In the rows, 128 means zero.
Group and class of each row:
[123 112 140 111 180 143 122 125 108 153 136 118 135 120 145 124 129   4
 105 123 114 135 138 137 121 140] -> <83>/<74>
[119 128 187 117 100  25 133 118 114 135 126 157 130 122 144 118 157 116
 103 116 133 126 114 107 153 116] -> <83>/<74>
[102  97 106 135 147 170 144 138 114 147 166 133 143  61 152 131 155 125
 109 113 111 132 130 130 152 101] -> <83>/<75>
[107 133 137 135 107 134 140 143 117 142 139 100 136 108 126 127 148  68
 121 135 123 127 141 127 164 135] -> <83>/<75>
[131 141  57 129 120 131 114 123 136 129 148 125 149 120 156 119 158 196
 125  86 124 133 105 114 133 114] -> <82>/<64>
[139 127 150 116  89 121 128 109 105 119 140 104 131 112 117 123 189  80
 103 122 137 117 107 125 153 173] -> <83>/<75>
[138 113  50 139 118 113 119 123 106 124 165 152 157 119 162 114 170 180
 128 114 132 128 102 125 155 143] -> <82>/<72>
[129 124 148 135 121 121 115 138  98 151 136 105 130 128 122 136 152  15
 118  97 129 131 109 133 137 143] -> <83>/<75>
[141 127  85 141  91 124 100 127 118 135 162 149 158 123 158 115 163 187
 115 111 129 113 106 115 143 143] -> <82>/<72>
[120 135  80 126  87 106 121 122 121 123 162 129 134 108 136 130 169 119
 124 109 126 131  99 128 128 184] -> <82>/<72>
[148 117 131 147 135 128 120 137 120 139 173 118 160 118 164 127 149  57
 142 124 143 125 133 129 149 178] -> <83>/<75>
[137 112  28 128 117 120 132 126 112 154 143 140 150 111 182 143 180 203
 106 117 127 135 126 101 188  87] -> <82>/<64>
[121  85 127 130 122 124 144 129 116 135 166 137 135 117 168 133 166  81
 115 112 129 119 125 123 166 125] -> <83>/<74>

Group, then class:
[123  96 126 135 199 136 157 132 112 126 148 151 133 125  89  69 137 143
 170 137 134 123 155 135 139 127] -> (19)/q210
[122 131 134 129 132 108 131 127 139 105 117 113   2 125 120 133 111 136
 128 196 106 123 124 142 106  69] -> (16)/Q233
[125 130 131 129 196 132 156 126 132 115 137 145 133 129 103  86 157 122
 120 128 144 124 160 136 128 130] -> (14)/q724
[138 126 133 136 224 125 157 145 134 134 132 153 159 128  70  81 122 116
 133 124 149 117 151 129 157 123] -> (14)/q589
[137 112 143 144 169 132 147 141 147 131 159 163 149 147 101  89 119 137
 111 125 106 122 152 126 138 127] -> (14)/q724
[116 127 137 134 154 133 139 106 127 121 140 141 157 126 140  98 128 137
 138 113 121 136 123 135 144 105] -> (16)/q782
[136 131 145 139 194 142 149 135 121 124 124 159 103 131  81  82 120 128
 128 123 141 133 154 138 144 126] -> (14)/q724
[129 117 152 127 232 123 144 124 140 127 131 151  71 126  40 106 128 119
 139 146 162 104 153 142 108 121] -> (14)/q724
[109 114 150 129 171 143 138 112 113 148 120 113 145 120  91 117 125 127
 132 160 128 107 132 114 133 108] -> (19)/q887
[136 133 122 135 136 124 147 140 116 122 140 125 141 126 123 115 130 116
 124 124 127 147 133 128 119 124] -> (16)/q698
[108 109 120 131 172 136 140 133 117 139 135 145 150 133 127  93 129 111
 130 112 130 114 139 127 144 138] -> (19)/q210
[119 117 118 134 184 137 142 133 132 113 126 156  82 146 126 110 120 132
 119  95 154 132 156 139 133 138] -> (14)/q724
[109  88 130 134 132 133 128 136 123 132 115 124 179 186 129 109 137 127
 128 126 118 122 120 144 140 123] -> (16)/q782
[136 129 132 141 235 144 155 133 134 126 132 153 124 122  54  66 116 140
 122 128 146 139 155 142 156 124] -> (14)/q724
[119 134 156 133  98 130 128 131 138 150 133 149 136 128 154 125 132 153
 150 127 120 146 148 128 134 119] -> (16)/q782
[ 87  89 112  87 183 148 133 128 119 127 133 156  83 132 135  98 131 148
 135 135 116 126 104 147 135 114] -> (19)/q748
[142 132 127 143 252 144 155 135 167 132 135 151 244 117   7  53 124 126
 109 106 159 127 156 138 154 147] -> (14)/q921
[130 118 154 140 154 142 126 122 117 126 133 127 156 130 118 107 124 130
 123 139 125 118 126 121 152 132] -> (19)/q887
[136 107 171 147 254 180 139 129 130 131 117 164 254 114  30  53 109 155
 127 110 171 101 129 132 156 153] -> (19)/q887
[116 129 121 122 153 127 147 131 129 131 120 143  15 117 134 115 133 120
 125 149 121 122 155 146 127 108] -> (14)/q724
[127 109 136 137 170 132 144 146 120 117 130 153 125 142 135  99 124 109
  79 114 131 132 143 122 129 134] -> (16)/q698
[132  80 107 132 206 131 149 146 118 132 130 150 106 118  98  71 132 138
 146 133 134 101 152 139 135 117] -> (19)/q748
